Below are the code and all the weights of a small trained network. Each question names an input and a class and asks about switching units off, where a switched-off unit gives its printed mean instead of its output.

import numpy as np


def w(rows, s, z=0):
    codes = np.array(rows[::2]) - 128.0
    scale = np.full(codes.shape[1], s)
    scale[-1] = z or s
    return codes * scale


def norm(h):
    return h / np.sqrt((h * h).mean(-1, keepdims=True) + 1e-5)


def f(y):
    return np.maximum(y, 0)


def log_softmax(a):
    a = a - a.max(-1, keepdims=True)
    return a - np.log(np.exp(a).sum(-1, keepdims=True))


def net(x, mask):
    res = np.array(x, float).reshape(1, 4) / 4 @ E
    u = 0
    for l in range(2):
        y = f(norm(res) @ A[l][:, :-1].T + A[l][:, -1])
        res = res + np.where(mask[u : u + 11], y, B[l][:, -1]) @ B[l][:, :-1]
        u += 11
    return log_softmax(norm(res)[-1] @ U[:, :-1].T + U[:, -1])


A, B = {}, {}
E = w([
[86,166,152,131,22,128,215],'x0',
[127,128,128,128,128,128,128],'x1',
[98,242,155,147,169,90,129],'x2',
[149,148,165,104,85,204,2],'x3',
],0.005)
A[0] = w([
[150,68,117,145,217,94,135,114],'0.n0',
[137,162,133,138,1,187,154,45],'0.n1',
[124,119,137,115,104,154,191,91],'0.n2',
[162,81,157,92,60,205,74,92],'0.n3',
[114,43,118,145,150,104,172,35],'0.n4',
[118,149,59,98,188,177,24,103],'0.n5',
[161,71,83,185,132,118,159,113],'0.n6',
[206,24,62,80,142,139,109,6],'0.n7',
[117,227,171,162,169,148,110,31],'0.n8',
[140,64,182,122,188,164,101,110],'0.n9',
[215,105,67,82,134,76,95,45],'0.n10',
],0.0075,0.0023)
B[0] = w([
[149,138,182,186,144,191,144,225],'0.n0',
[133,2,169,209,167,218,189,229],'0.n1',
[108,53,162,180,103,218,144,181],'0.n2',
[193,210,43,30,83,124,103,244],'0.n3',
[139,144,53,27,166,74,148,196],'0.n4',
[125,124,183,175,130,173,206,253],'0.n5',
[205,224,64,59,82,153,160,198],'0.n6',
[13,131,140,218,91,56,75,235],'0.n7',
[93,199,115,147,106,11,54,215],'0.n8',
[126,111,175,149,82,170,210,202],'0.n9',
[112,131,186,190,87,160,135,182],'0.n10',
],0.0061,0.0052)
A[1] = w([
[147,95,78,126,29,129,115,153],'1.n0',
[66,74,51,131,71,119,130,4],'1.n1',
[160,55,198,173,212,162,120,79],'1.n2',
[106,113,174,161,99,152,198,35],'1.n3',
[35,2,90,84,102,173,126,137],'1.n4',
[53,95,88,112,83,97,127,124],'1.n5',
[152,102,80,101,202,117,182,47],'1.n6',
[99,137,88,97,140,87,235,130],'1.n7',
[208,208,139,42,67,181,59,186],'1.n8',
[121,54,95,113,14,101,94,87],'1.n9',
[146,183,136,127,66,18,108,77],'1.n10',
],0.0084,0.0023)
B[1] = w([
[94,182,125,112,188,81,118,238],'1.n0',
[53,174,179,171,204,81,94,184],'1.n1',
[107,26,224,205,2,209,173,192],'1.n2',
[204,66,153,188,131,167,99,244],'1.n3',
[96,165,181,220,152,89,84,218],'1.n4',
[126,194,97,114,204,54,37,174],'1.n5',
[173,109,90,52,57,154,150,175],'1.n6',
[153,107,116,60,83,179,82,253],'1.n7',
[167,52,59,62,115,112,199,248],'1.n8',
[82,197,174,153,176,96,113,211],'1.n9',
[85,101,117,127,199,121,104,206],'1.n10',
],0.0079,0.0052)
U = w([
[153,20,232,249,45,240,180,127],'0',
[9,191,166,185,217,51,44,2],'1',
[195,74,59,28,58,171,184,235],'2',
],0.011,0.0019)

Each question gives the input, the list of numbers given to net, and the class t.
The units are the neurons (one row each of A and B). Each row of codes is followed by its name. A weight is (code - 128) times the scale printed after its matrix; where a second scale follows, it is the last column's (A, B and U).
mask holds one flag per neuron, layer by layer. A switched-off neuron (its flag False) gives its mean, the last column of its row in B, instead of its output. The means were averaged over made-up inputs and are rounded, as every weight is.
A unit's drop is (log p(t) with every unit on - log p(t) with that unit switched off) / (log p(t) with every unit on - log p(t) with every unit switched off).
The circuit of an input: a set's keep is (log p(t) with only the set's units on - log p(t) with every unit switched off) / (log p(t) with every unit on - log p(t) with every unit switched off). Starting from the 12 units with the biggest drops (on a tie, the unit counted first), units are removed one at a time, each time the one whose removal leaves the highest keep (on an exact tie, the one counted first), for as long as the keep stays at least 0.8.
units of the circuit, in order: the units of the circuit, biggest drop first
k most important neurons: the k neurons with the biggest drops, biggest first
k most important neurons of layer l: the k neurons of layer l with the biggest drops, biggest first
drop of u: that unit's drop, to one decimal
input [-2,-7,-3,2], class 1: 2 most important neurons => (0.n7; 0.n3)
input [-8,3,8,5], class 0: 3 most important neurons => (0.n5; 0.n3; 1.n2)
input [2,-3,3,3], class 1: 2 most important neurons => (0.n8; 0.n6)
input [1,4,-3,4], class 2: units of the circuit, in order => (0.n3)
input [6,-5,-4,7], class 2: 3 most important neurons => (0.n7; 0.n3; 1.n8)
input [-4,-3,2,-5], class 2: 2 most important neurons => (0.n1; 0.n4)
input [-3,5,-3,8], class 2: 2 most important neurons => (0.n3; 1.n8)
input [-5,-7,-6,-4], class 1: 3 most important neurons of layer 0 => (0.n7; 0.n4; 0.n1)
input [2,2,5,-6], class 2: 2 most important neurons => (0.n7; 1.n7)
input [7,3,-8,-2], class 1: 2 most important neurons => (0.n5; 0.n0)
input [6,1,-7,-1], class 1: 2 most important neurons => (0.n5; 0.n0)
input [-6,7,3,5], class 0: 2 most important neurons of layer 0 => (0.n5; 0.n6)
input [-1,3,-7,-7], class 1: 2 most important neurons of layer 0 => (0.n7; 0.n5)
input [2,-1,4,3], class 1: units of the circuit, in order => (0.n8)
input [0,4,-8,4], class 1: drop of 0.n7 => 0.8
input [3,0,0,8], class 2: drop of 0.n3 => 1.4
input [0,5,1,6], class 2: drop of 0.n3 => 0.5
input [1,8,-7,-2], class 1: drop of 0.n7 => 0.3
